Below is a small trained network, with its code and all its weights. Each question gives an input and a class and asks what happens when units are switched off, that is, made to give their printed mean instead of their output.

import numpy as np


def w(rows, s, z=0):
    codes = np.array(rows[::2]) - 128.0
    scale = np.full(codes.shape[1], s)
    scale[-1] = z or s
    return codes * scale


def f(y):
    return np.maximum(y, 0)


def log_softmax(a):
    a = a - a.max(-1, keepdims=True)
    return a - np.log(np.exp(a).sum(-1, keepdims=True))


def net(x, mask):
    res = np.array(x, float).reshape(1, 4) / 4 @ E
    y = f(res @ A[0][:, :-1].T + A[0][:, -1])
    res = res + np.where(mask, y, B[0][:, -1]) @ B[0][:, :-1]
    return log_softmax(res[-1] @ U[:, :-1].T + U[:, -1])


A, B = {}, {}
E = w([
[8,173,163,154],'x0',
[81,25,37,144],'x1',
[128,128,128,128],'x2',
[156,151,107,253],'x3',
],0.007)
A[0] = w([
[152,68,81,128,118],'neuron 1',
[25,166,146,147,153],'neuron 2',
[102,110,143,20,254],'neuron 3',
[126,138,130,143,131],'neuron 4',
[144,141,116,196,139],'neuron 5',
[133,128,129,148,132],'neuron 6',
[126,125,129,114,168],'neuron 7',
[33,92,106,152,55],'neuron 8',
[152,120,141,113,162],'neuron 9',
[180,152,140,112,183],'neuron 10',
[208,101,113,113,228],'neuron 11',
[173,150,124,111,181],'neuron 12',
[158,142,117,249,151],'neuron 13',
[86,50,71,142,136],'neuron 14',
[136,139,117,162,134],'neuron 15',
[135,179,131,113,226],'neuron 16',
[126,134,132,130,128],'neuron 17',
[101,110,126,156,104],'neuron 18',
[141,82,103,132,113],'neuron 19',
[161,131,140,139,166],'neuron 20',
[102,83,92,136,132],'neuron 21',
[93,200,178,133,141],'neuron 22',
[86,113,117,138,92],'neuron 23',
[127,103,107,113,142],'neuron 24',
[128,118,152,127,100],'neuron 25',
[91,116,133,135,122],'neuron 26',
[181,151,136,112,176],'neuron 27',
[148,71,82,129,119],'neuron 28',
],0.018,0.004)
B[0] = w([
[88,60,126,130,197],'neuron 1',
[31,204,96,116,227],'neuron 2',
[128,139,118,254,251],'neuron 3',
[120,132,131,116,142],'neuron 4',
[129,122,136,60,186],'neuron 5',
[130,127,131,111,144],'neuron 6',
[132,126,132,143,149],'neuron 7',
[184,203,63,109,201],'neuron 8',
[152,126,134,146,158],'neuron 9',
[179,164,154,128,185],'neuron 10',
[207,76,179,143,223],'neuron 11',
[176,150,143,135,177],'neuron 12',
[135,118,145,9,230],'neuron 13',
[145,87,25,126,225],'neuron 14',
[122,125,130,94,158],'neuron 15',
[102,146,175,154,182],'neuron 16',
[123,127,131,127,134],'neuron 17',
[128,136,104,106,154],'neuron 18',
[116,81,129,117,172],'neuron 19',
[148,136,147,110,163],'neuron 20',
[139,104,67,126,186],'neuron 21',
[44,95,176,130,207],'neuron 22',
[146,153,96,124,160],'neuron 23',
[118,106,116,144,163],'neuron 24',
[122,131,131,134,132],'neuron 25',
[127,143,101,136,158],'neuron 26',
[178,165,149,125,183],'neuron 27',
[93,63,123,132,194],'neuron 28',
],0.058,0.011)
U = w([
[235,173,221,253,223],'0',
[238,160,239,65,242],'1',
[167,18,96,250,129],'2',
[152,4,120,63,26],'3',
[20,179,187,250,164],'4',
[21,154,213,57,132],'5',
[129,198,11,228,81],'6',
[140,184,35,44,1],'7',
],0.0036,0.0011)

Each question gives the input, the list of numbers given to net, and the class t.
The units are the neurons (one row each of A and B). Each row of codes is followed by its name. A weight is (code - 128) times the scale printed after its matrix; where a second scale follows, it is the last column's (A, B and U).
mask holds one flag per neuron, in row order. A switched-off neuron (its flag False) gives its mean, the last column of its row in B, instead of its output. The means were averaged over made-up inputs and are rounded, as every weight is.
A unit's drop is (log p(t) with every unit on - log p(t) with that unit switched off) / (log p(t) with every unit on - log p(t) with every unit switched off).
The circuit of an input: a set's keep is (log p(t) with only the set's units on - log p(t) with every unit switched off) / (log p(t) with every unit on - log p(t) with every unit switched off). Starting from the 12 units with the biggest drops (on a tie, the unit counted first), units are removed one at a time, each time the one whose removal leaves the highest keep (on an exact tie, the one counted first), for as long as the keep stays at least 0.8.
units of the circuit, in order: the units of the circuit, biggest drop first
unit that matters most: the unit with the biggest drop
top k neurons: the k neurons with the biggest drops, biggest first
drop of u: that unit's drop, to one decimal
input [1,1,5,0], class 6: units of the circuit, in order	neuron 13; neuron 11
input [-2,0,3,-8], class 0: unit that matters most	neuron 14
input [1,6,0,6], class 7: top 2 neurons	neuron 8; neuron 11
input [1,2,8,3], class 7: top 2 neurons	neuron 11; neuron 22
input [0,7,-7,-2], class 2: top 3 neurons	neuron 2; neuron 1; neuron 28
input [-5,0,5,0], class 0: top 2 neurons	neuron 13; neuron 14
input [-6,5,2,-5], class 2: drop of neuron 2	0.0
input [-6,-1,-1,1], class 1: drop of neuron 3	0.7
input [0,6,8,6], class 3: drop of neuron 1	0.2
input [0,-4,-7,-5], class 0: drop of neuron 2	0.3
input [-8,1,5,5], class 3: top 2 neurons	neuron 1; neuron 28
